Here is a tiny trained network, its code and every weight. The questions are about switching its units off for an input and a target symbol, where a switched-off unit gives its printed mean instead of its output.

import numpy as np


def w(rows, s, z=0):
    codes = np.array(rows[::2]) - 128.0
    scale = np.full(codes.shape[1], s)
    scale[-1] = z or s
    return codes * scale


def f(y):
    return y / 2 * (1 + np.tanh(0.7978845608 * (y + 0.044715 * y**3)))


def softmax(a):
    e = np.exp(a - a.max(-1, keepdims=True))
    return e / e.sum(-1, keepdims=True)


def log_softmax(a):
    a = a - a.max(-1, keepdims=True)
    return a - np.log(np.exp(a).sum(-1, keepdims=True))


def net(x, mask):
    ids = ['βγεηλμπτψω'.index(c) for c in x.split()]
    T = len(ids)
    res = E[ids] + P[:T]
    r = res
    for j in range(3):
        rows = slice(3 * j, 3 * j + 3)
        q, k, v = (r @ M[0][rows].T for M in (Q, K, V))
        z = softmax(np.where(np.tri(T) > 0, q @ k.T / 3**0.5, -1e9)) @ v
        o = O[0][rows]
        res = res + np.where(mask[j], z, o[:, -1]) @ o[:, :-1]
    y = f(res @ A[0][:, :-1].T + A[0][:, -1])
    res = res + np.where(mask[3:11], y, B[0][:, -1]) @ B[0][:, :-1]
    return log_softmax(res[-1] @ U[:, :-1].T + U[:, -1])


Q, K, V, O, A, B = {}, {}, {}, {}, {}, {}
E = w([
[156,97,183],'β',
[78,95,64],'γ',
[158,105,135],'ε',
[183,94,93],'η',
[111,50,126],'λ',
[137,97,170],'μ',
[146,103,167],'π',
[131,106,159],'τ',
[194,253,76],'ψ',
[138,104,163],'ω',
],0.018)
P = w([
[245,83,255],'0',
[144,96,216],'1',
[123,104,173],'2',
[170,88,127],'3',
[117,108,137],'4',
[165,87,102],'5',
[126,112,120],'6',
[125,114,111],'7',
[113,107,100],'8',
[149,115,100],'9',
[148,124,98],'10',
[170,128,87],'11',
[156,115,80],'12',
[182,128,72],'13',
],0.011)
Q[0] = w([
[141,158,95],'H0',
[128,148,2],'H0',
[212,99,154],'H0',
[189,102,67],'H1',
[48,198,105],'H1',
[87,127,130],'H1',
[101,184,105],'H2',
[30,65,136],'H2',
[203,142,140],'H2',
],0.013)
K[0] = w([
[94,148,62],'H0',
[107,215,110],'H0',
[59,79,116],'H0',
[139,123,130],'H1',
[112,1,137],'H1',
[98,107,109],'H1',
[122,77,133],'H2',
[126,188,139],'H2',
[163,84,119],'H2',
],0.016)
V[0] = w([
[64,75,201],'H0',
[9,249,197],'H0',
[28,103,117],'H0',
[156,47,173],'H1',
[189,172,179],'H1',
[217,126,36],'H1',
[220,254,12],'H2',
[101,95,237],'H2',
[180,37,141],'H2',
],0.0094)
O[0] = w([
[161,121,93,116],'H0',
[71,138,130,1],'H0',
[122,123,94,88],'H0',
[250,140,140,191],'H1',
[87,176,200,156],'H1',
[111,138,125,185],'H1',
[113,150,117,93],'H2',
[204,156,140,143],'H2',
[130,129,133,222],'H2',
],0.012,0.008)
A[0] = w([
[126,97,180,181],'N0',
[129,148,170,136],'N1',
[153,53,94,151],'N2',
[223,129,175,114],'N3',
[247,122,177,192],'N4',
[131,86,132,102],'N5',
[80,109,20,178],'N6',
[42,61,102,255],'N7',
],0.012,0.0054)
B[0] = w([
[177,226,143,146],'N0',
[95,116,1,136],'N1',
[93,139,181,171],'N2',
[126,89,252,218],'N3',
[66,126,28,253],'N4',
[71,116,201,134],'N5',
[191,122,103,153],'N6',
[163,167,162,158],'N7',
],0.0092,0.027)
U = w([
[67,49,218,175],'β',
[1,66,67,250],'γ',
[242,69,49,231],'ε',
[175,151,144,68],'η',
[175,167,150,98],'λ',
[157,132,124,37],'μ',
[103,174,156,76],'π',
[164,126,149,3],'τ',
[241,195,166,152],'ψ',
[140,131,133,42],'ω',
],0.0088,0.0059)

Each question gives the input, a string of symbols that net reads in full, and the target symbol t.
The units are the heads (3 rows each of Q, K, V and O) and the neurons (one row each of A and B). Each row of codes is followed by its name. A weight is (code - 128) times the scale printed after its matrix; where a second scale follows, it is the last column's (O, A, B and U).
mask holds one flag per unit, heads first, then neurons. A switched-off unit (its flag False) gives its mean, the last column of its rows in O or B, instead of its output. The means were averaged over made-up inputs and are rounded, as every weight is.
A unit's drop is (log p(t) with every unit on - log p(t) with that unit switched off) / (log p(t) with every unit on - log p(t) with every unit switched off).
The circuit of an input: a set's keep is (log p(t) with only the set's units on - log p(t) with every unit switched off) / (log p(t) with every unit on - log p(t) with every unit switched off). Starting from all 11 units, units are removed one at a time, each time the one whose removal leaves the highest keep (on an exact tie, the one counted first), for as long as the keep stays at least 0.8.
circuit, biggest first: the units of the circuit, biggest drop first
most important unit: the unit with the biggest drop
top k neurons: the k neurons with the biggest drops, biggest first
heads that matter: for each layer, one digit per head in row order, 1 if its drop is at least 0.15 and else 0, layers parted by /
drop when u is switched off: that unit's drop, to one decimal
input ψ γ τ, target π: most important unit -> N4
input ε μ γ π π β ε η, target β: circuit, biggest first -> [N3 N6 H1]
input η γ τ γ π μ η, target γ: circuit, biggest first -> [N7 N6]
input γ γ λ γ ε ε γ, target ε: circuit, biggest first -> [N6 H1]
input γ ε γ γ ε γ γ η η γ γ ω ω, target γ: top 3 neurons -> [N3 N7 N6]
input η τ λ γ β γ γ γ ω τ τ ω γ π, target γ: circuit, biggest first -> [N4 N7]
input γ ε γ γ π λ η, target β: top 3 neurons -> [N3 N2 N1]
input μ λ τ ε, target β: circuit, biggest first -> [N3 H2]
input γ γ τ γ γ ε ω ε, target γ: heads that matter -> 100
input τ γ γ η η γ π γ η β γ γ τ, target γ: top 3 neurons -> [N7 N3 N6]
input γ γ γ γ π η η τ γ τ, target γ: top 4 neurons -> [N7 N6 N3 N0]
input γ γ η γ λ μ γ ω γ γ τ η β π, target γ: drop when N4 is switched off -> 0.2
input π η τ ε γ γ ω γ ω γ ω β η ε, target γ: drop when N3 is switched off -> 0.0
input ω η γ γ γ, target ε: drop when N3 is switched off -> 0.5
input η γ β λ ε ω ε η η γ γ γ ω, target γ: top neuron -> [N7]
